Below is a small trained network, with its code and all its weights. Each question gives an input and a class and asks what happens when units are switched off, that is, made to give their printed mean instead of their output.

import numpy as np


def w(rows, s, z=0):
    codes = np.array(rows[::2]) - 128.0
    scale = np.full(codes.shape[1], s)
    scale[-1] = z or s
    return codes * scale


def f(y):
    return y / 2 * (1 + np.tanh(0.7978845608 * (y + 0.044715 * y**3)))


def log_softmax(a):
    a = a - a.max(-1, keepdims=True)
    return a - np.log(np.exp(a).sum(-1, keepdims=True))


def net(x, mask):
    res = np.array(x, float).reshape(1, 5) / 4 @ E
    y = f(res @ A[0][:, :-1].T + A[0][:, -1])
    res = res + np.where(mask, y, B[0][:, -1]) @ B[0][:, :-1]
    return log_softmax(res[-1] @ U[:, :-1].T + U[:, -1])


A, B = {}, {}
E = w([
[62,215,43,52,207,24,166,143],'x0',
[165,44,72,165,213,79,18,52],'x1',
[15,76,176,86,202,166,51,253],'x2',
[55,72,232,217,86,10,163,88],'x3',
[128,128,126,127,129,127,128,127],'x4',
],0.0048)
A[0] = w([
[91,83,212,175,106,46,144,97,78],'N0',
[152,84,104,133,168,100,66,81,48],'N1',
[147,74,201,184,67,193,104,114,108],'N2',
[68,172,65,104,156,22,170,139,98],'N3',
[174,176,54,95,157,224,107,156,52],'N4',
[89,179,200,103,43,170,254,206,65],'N5',
[189,105,131,121,108,227,91,136,90],'N6',
[14,69,187,125,163,145,25,237,9],'N7',
[86,173,82,111,166,70,164,127,97],'N8',
[100,102,184,148,106,56,137,111,118],'N9',
[157,40,99,146,173,62,26,83,96],'N10',
[233,156,92,168,45,71,185,24,41],'N11',
[158,70,197,171,87,190,123,117,95],'N12',
[69,103,203,157,110,49,159,112,46],'N13',
],0.0098,0.0015)
B[0] = w([
[141,134,40,87,115,117,120,157,206],'N0',
[136,140,128,166,125,168,96,106,165],'N1',
[112,140,179,122,124,50,100,142,209],'N2',
[131,126,197,124,121,54,93,144,202],'N3',
[127,114,34,105,96,116,141,162,202],'N4',
[138,135,131,203,131,198,44,72,250],'N5',
[118,131,104,102,129,72,112,154,179],'N6',
[142,123,176,114,154,163,253,92,227],'N7',
[119,107,169,130,123,82,104,141,177],'N8',
[147,125,74,101,114,132,126,154,177],'N9',
[123,153,139,187,102,189,60,99,201],'N10',
[116,113,177,105,169,179,237,119,254],'N11',
[125,131,170,123,141,57,99,136,197],'N12',
[117,126,38,104,121,140,134,157,193],'N13',
],0.021,0.0084)
U = w([
[131,117,184,114,167,187,250,94,54],'0',
[141,165,125,238,105,210,41,70,102],'1',
[136,124,2,77,92,114,128,184,255],'2',
[100,128,210,127,126,17,85,151,95],'3',
],0.0075,0.0016)

Each question gives the input, the list of numbers given to net, and the class t.
The units are the neurons (one row each of A and B). Each row of codes is followed by its name. A weight is (code - 128) times the scale printed after its matrix; where a second scale follows, it is the last column's (A, B and U).
mask holds one flag per neuron, in row order. A switched-off neuron (its flag False) gives its mean, the last column of its row in B, instead of its output. The means were averaged over made-up inputs and are rounded, as every weight is.
A unit's drop is (log p(t) with every unit on - log p(t) with that unit switched off) / (log p(t) with every unit on - log p(t) with every unit switched off).
The circuit of an input: a set's keep is (log p(t) with only the set's units on - log p(t) with every unit switched off) / (log p(t) with every unit on - log p(t) with every unit switched off). Starting from the 12 units with the biggest drops (on a tie, the unit counted first), units are removed one at a time, each time the one whose removal leaves the highest keep (on an exact tie, the one counted first), for as long as the keep stays at least 0.8.
circuit, biggest first: the units of the circuit, biggest drop first
k most important neurons: the k neurons with the biggest drops, biggest first
drop when u is switched off: that unit's drop, to one decimal
input [3,4,6,0,-1], class 0: circuit, biggest first	(N7)
input [-8,4,-8,8,-8], class 0: 2 most important neurons	(N11 N4)
input [-7,6,5,-8,-2], class 2: 2 most important neurons	(N4 N6)
input [3,2,7,-7,-5], class 0: 3 most important neurons	(N7 N0 N13)
input [-8,0,3,8,2], class 2: 2 most important neurons	(N0 N13)
input [5,-4,-2,-2,-2], class 3: 4 most important neurons	(N3 N10 N8 N1)
input [-3,-7,-5,7,-7], class 1: 2 most important neurons	(N5 N4)
input [8,1,1,-7,-2], class 3: 3 most important neurons	(N3 N8 N0)
input [-5,0,3,5,-2], class 2: 4 most important neurons	(N0 N13 N3 N9)
input [-8,-7,-4,7,0], class 3: 2 most important neurons	(N2 N12)
input [-7,-7,-5,-8,-6], class 2: 4 most important neurons	(N4 N6 N10 N3)
input [8,8,8,-6,6], class 0: 3 most important neurons	(N7 N5 N2)
input [7,7,-7,-5,4], class 0: drop when N11 is switched off	4.8
input [-8,2,-6,3,-2], class 3: circuit, biggest first	(N2)
input [-1,3,6,-4,-6], class 0: drop when N7 is switched off	1.8
input [1,-8,5,6,7], class 1: drop when N5 is switched off	2.9
